Below is a small trained network, with its code and all its weights. Each question gives an input and a class and asks what happens when units are switched off, that is, made to give their printed mean instead of their output.

import numpy as np


def w(rows, s, z=0):
    codes = np.array(rows[::2]) - 128.0
    scale = np.full(codes.shape[1], s)
    scale[-1] = z or s
    return codes * scale


def f(y):
    return y / 2 * (1 + np.tanh(0.7978845608 * (y + 0.044715 * y**3)))


def log_softmax(a):
    a = a - a.max(-1, keepdims=True)
    return a - np.log(np.exp(a).sum(-1, keepdims=True))


def net(x, mask):
    res = np.array(x, float).reshape(1, 6) / 4 @ E
    y = f(res @ A[0][:, :-1].T + A[0][:, -1])
    res = res + np.where(mask, y, B[0][:, -1]) @ B[0][:, :-1]
    return log_softmax(res[-1] @ U[:, :-1].T + U[:, -1])


A, B = {}, {}
E = w([
[140,155,74,77,104],'x0',
[87,165,64,174,94],'x1',
[112,242,157,154,77],'x2',
[161,112,144,126,3],'x3',
[166,115,106,200,95],'x4',
[183,161,92,128,178],'x5',
],0.015)
A[0] = w([
[61,140,136,149,171,209],'n1',
[89,125,80,125,190,241],'n2',
[143,80,7,91,99,134],'n3',
[178,133,83,217,135,173],'n4',
[168,139,110,159,140,113],'n5',
[167,231,190,102,116,255],'n6',
[202,85,208,140,175,172],'n7',
[18,111,155,136,149,185],'n8',
[120,11,243,131,130,130],'n9',
[143,27,62,96,125,143],'n10',
],0.012,0.0069)
B[0] = w([
[66,188,201,156,166,201],'n1',
[2,175,178,136,239,219],'n2',
[47,41,80,163,126,212],'n3',
[172,192,36,212,171,201],'n4',
[135,244,109,143,238,146],'n5',
[78,248,82,113,74,241],'n6',
[212,167,158,96,142,219],'n7',
[55,89,230,134,80,208],'n8',
[192,136,205,92,73,249],'n9',
[172,17,117,133,157,225],'n10',
],0.0074,0.015)
U = w([
[132,151,127,128,7,253],'0',
[153,13,153,103,155,73],'1',
[212,95,181,35,127,150],'2',
[172,153,116,149,174,84],'3',
[80,86,143,138,126,1],'4',
[108,93,235,197,101,112],'5',
[94,137,153,63,172,105],'6',
[140,69,62,171,160,118],'7',
],0.014,0.004)

Each question gives the input, the list of numbers given to net, and the class t.
The units are the neurons (one row each of A and B). Each row of codes is followed by its name. A weight is (code - 128) times the scale printed after its matrix; where a second scale follows, it is the last column's (A, B and U).
mask holds one flag per neuron, in row order. A switched-off neuron (its flag False) gives its mean, the last column of its row in B, instead of its output. The means were averaged over made-up inputs and are rounded, as every weight is.
A unit's drop is (log p(t) with every unit on - log p(t) with that unit switched off) / (log p(t) with every unit on - log p(t) with every unit switched off).
The circuit of an input: a set's keep is (log p(t) with only the set's units on - log p(t) with every unit switched off) / (log p(t) with every unit on - log p(t) with every unit switched off). Starting from all 10 units, units are removed one at a time, each time the one whose removal leaves the highest keep (on an exact tie, the one counted first), for as long as the keep stays at least 0.8.
circuit, biggest first: the units of the circuit, biggest drop first
most important unit: the unit with the biggest drop
top k neurons: the k neurons with the biggest drops, biggest first
drop when u is switched off: that unit's drop, to one decimal
input [6,5,3,-4,5,-3], class 7: top 2 neurons -> [n9 n7]
input [5,3,-6,-3,-4,2], class 1: circuit, biggest first -> [n10]
input [-2,-4,-6,-1,8,-6], class 2: circuit, biggest first -> [n9 n7]
input [-8,-4,0,0,-8,6], class 2: top 2 neurons -> [n7 n9]
input [-1,-3,-3,3,3,3], class 2: circuit, biggest first -> [n7 n2]
input [-4,-1,-1,2,-4,6], class 2: circuit, biggest first -> [n3 n7]
input [-8,2,-8,4,8,1], class 7: top 4 neurons -> [n4 n8 n5 n3]
input [-8,-5,-2,-8,-5,-1], class 5: top 2 neurons -> [n8 n9]
input [3,-2,-3,1,-4,-7], class 1: top 2 neurons -> [n6 n7]
input [4,-5,2,3,8,7], class 3: top 2 neurons -> [n5 n4]
input [1,-1,-7,8,-2,-5], class 1: top 2 neurons -> [n3 n10]
input [2,-4,-2,5,8,-6], class 2: top 2 neurons -> [n9 n6]
input [6,-1,-4,4,-3,4], class 1: top 3 neurons -> [n4 n6 n10]
input [8,4,-4,5,-3,0], class 7: circuit, biggest first -> [n3]
input [1,-8,-7,5,7,-6], class 2: top 2 neurons -> [n9 n7]
input [-5,-8,4,5,-5,-8], class 2: top 2 neurons -> [n9 n7]
input [-5,-8,6,5,0,0], class 0: drop when n6 is switched off -> 0.8
input [-5,-1,2,0,-1,6], class 3: drop when n8 is switched off -> 0.1
input [7,1,-2,3,0,-4], class 1: drop when n4 is switched off -> 0.2
input [2,-5,1,2,-3,-4], class 2: most important unit -> n3
